Here is a tiny trained network, its code and every weight. The questions are about switching its units off for an input and a class, where a switched-off unit gives its printed mean instead of its output.

import numpy as np


def w(rows, s, z=0):
    codes = np.array(rows[::2]) - 128.0
    scale = np.full(codes.shape[1], s)
    scale[-1] = z or s
    return codes * scale


def f(y):
    return np.maximum(y, 0)


def log_softmax(a):
    a = a - a.max(-1, keepdims=True)
    return a - np.log(np.exp(a).sum(-1, keepdims=True))


def net(x, mask):
    res = np.array(x, float).reshape(1, 4) / 4 @ E
    y = f(res @ A[0][:, :-1].T + A[0][:, -1])
    res = res + np.where(mask, y, B[0][:, -1]) @ B[0][:, :-1]
    return log_softmax(res[-1] @ U[:, :-1].T + U[:, -1])


A, B = {}, {}
E = w([
[185,142,173,122,167,249,134,124],'x0',
[148,103,67,97,184,72,173,223],'x1',
[86,45,139,239,83,221,150,133],'x2',
[223,120,87,182,147,70,35,138],'x3',
],0.012)
A[0] = w([
[222,207,136,73,170,99,93,71,240],'neuron 1',
[137,132,181,72,146,203,175,81,145],'neuron 2',
[151,12,101,194,138,126,135,200,155],'neuron 3',
[112,148,79,1,155,55,192,209,221],'neuron 4',
[124,26,120,166,61,152,93,116,181],'neuron 5',
[137,102,123,112,143,194,241,142,202],'neuron 6',
[95,78,37,194,143,159,188,166,163],'neuron 7',
[123,134,168,154,105,188,114,62,205],'neuron 8',
[92,191,97,27,138,124,139,108,142],'neuron 9',
[75,116,111,103,182,81,133,205,253],'neuron 10',
[123,142,181,175,68,102,11,58,170],'neuron 11',
[66,60,140,217,69,129,122,117,218],'neuron 12',
[206,77,124,142,140,85,88,89,190],'neuron 13',
],0.0097,0.004)
B[0] = w([
[156,200,161,108,122,128,133,52,220],'neuron 1',
[135,87,197,131,152,126,114,73,203],'neuron 2',
[173,98,114,125,131,133,150,217,204],'neuron 3',
[141,114,157,102,145,56,246,54,250],'neuron 4',
[105,122,95,174,125,137,107,159,193],'neuron 5',
[142,42,142,89,184,113,82,110,206],'neuron 6',
[140,76,93,112,163,146,165,177,196],'neuron 7',
[101,127,156,174,134,136,82,126,200],'neuron 8',
[63,148,153,115,99,147,179,93,188],'neuron 9',
[138,72,121,116,130,48,195,105,203],'neuron 10',
[78,172,89,121,149,136,115,112,196],'neuron 11',
[91,95,102,183,90,152,122,147,209],'neuron 12',
[165,174,92,143,151,133,99,137,184],'neuron 13',
],0.011,0.018)
U = w([
[69,102,173,71,134,59,245,91,114],'0',
[29,172,88,216,114,91,76,132,207],'1',
[130,37,29,157,122,116,159,235,121],'2',
[239,139,81,137,176,37,155,126,48],'3',
[132,254,200,78,139,119,69,75,250],'4',
[189,168,117,155,180,90,55,254,55],'5',
[120,23,247,144,232,96,32,112,109],'6',
],0.0085,0.0016)

Each question gives the input, the list of numbers given to net, and the class t.
The units are the neurons (one row each of A and B). Each row of codes is followed by its name. A weight is (code - 128) times the scale printed after its matrix; where a second scale follows, it is the last column's (A, B and U).
mask holds one flag per neuron, in row order. A switched-off neuron (its flag False) gives its mean, the last column of its row in B, instead of its output. The means were averaged over made-up inputs and are rounded, as every weight is.
A unit's drop is (log p(t) with every unit on - log p(t) with that unit switched off) / (log p(t) with every unit on - log p(t) with every unit switched off).
The circuit of an input: a set's keep is (log p(t) with only the set's units on - log p(t) with every unit switched off) / (log p(t) with every unit on - log p(t) with every unit switched off). Starting from the 12 units with the biggest drops (on a tie, the unit counted first), units are removed one at a time, each time the one whose removal leaves the highest keep (on an exact tie, the one counted first), for as long as the keep stays at least 0.8.
units of the circuit, in order: the units of the circuit, biggest drop first
unit that matters most: the unit with the biggest drop
top k neurons: the k neurons with the biggest drops, biggest first
drop when u is switched off: that unit's drop, to one decimal
input [4,2,0,-6], class 6: units of the circuit, in order	[neuron 6; neuron 2]
input [8,-1,-4,-4], class 6: units of the circuit, in order	[neuron 2]
input [7,3,1,4], class 5: units of the circuit, in order	[neuron 4; neuron 10; neuron 2]
input [-7,-3,2,-6], class 1: units of the circuit, in order	[neuron 4; neuron 12]
input [-2,-1,3,-4], class 2: units of the circuit, in order	[neuron 1; neuron 4]
input [3,2,-7,2], class 0: top 2 neurons	[neuron 4; neuron 9]
input [3,-8,-1,0], class 4: top 2 neurons	[neuron 6; neuron 11]
input [-7,7,-6,8], class 0: top 2 neurons	[neuron 4; neuron 10]
input [6,4,7,-2], class 2: top 2 neurons	[neuron 7; neuron 3]
input [7,7,2,-8], class 6: top 2 neurons	[neuron 6; neuron 2]
input [3,2,-5,4], class 4: drop when neuron 3 is switched off	0.2
input [5,-3,4,-8], class 6: drop when neuron 4 is switched off	0.0
input [-5,8,-6,4], class 0: drop when neuron 4 is switched off	0.3
input [8,4,0,-7], class 6: unit that matters most	neuron 6
input [7,-3,-3,-4], class 6: top 2 neurons	[neuron 2; neuron 6]
input [-1,-8,7,-7], class 6: top 2 neurons	[neuron 2; neuron 6]
